[[ 25  56 -19   9 -57   1  32 -23   8  58  45]
 [-47  44   0  -8 -12 -12  12   1   1 -27 -12]
 [  0   7  30 -22 -11  50 -30  26 -44   7 -33]
 [ 24 -48 -30  29  65 -12  -1  -8  -2 -42 -51]
 [  5   3  29 -13  -8  -6 -14  -5  26  -2  30]]
Rows and columns are numbered from 0.
The entry in row 0 and column 0?
A: 25
The entry just left of -44 is 26
The bottom entry of the column that holds the largest entry?
A: -8
The entry in row 1 and column 0 is -47
The bottom-left entry?
A: 5
The entry in row 2 and column 1?
A: 7
The entry in row 0 and column 2?
A: -19
The entry directly below -47 -> 0
The entry just left of the centre entry -> -11
The entry directly above -22 is -8
The entry directly above the centre entry is -12
The top entry of the column that holds the smallest entry?
A: -57
The entry in the bottom-right corner?
A: 30
The entry just right of 65?
A: -12
The entry in row 2 and column 2?
A: 30
The entry just left of -19?
A: 56
The entry directly below the smallest entry?
A: -12
The entry just right of -27 -> -12
The entry just left of 58?
A: 8
The entry in row 1 and column 2?
A: 0

grid = 572,255,796,179
The 3rd entry from the right -> 255
Read off the entry just left of 255.
A: 572
The last entry: 179
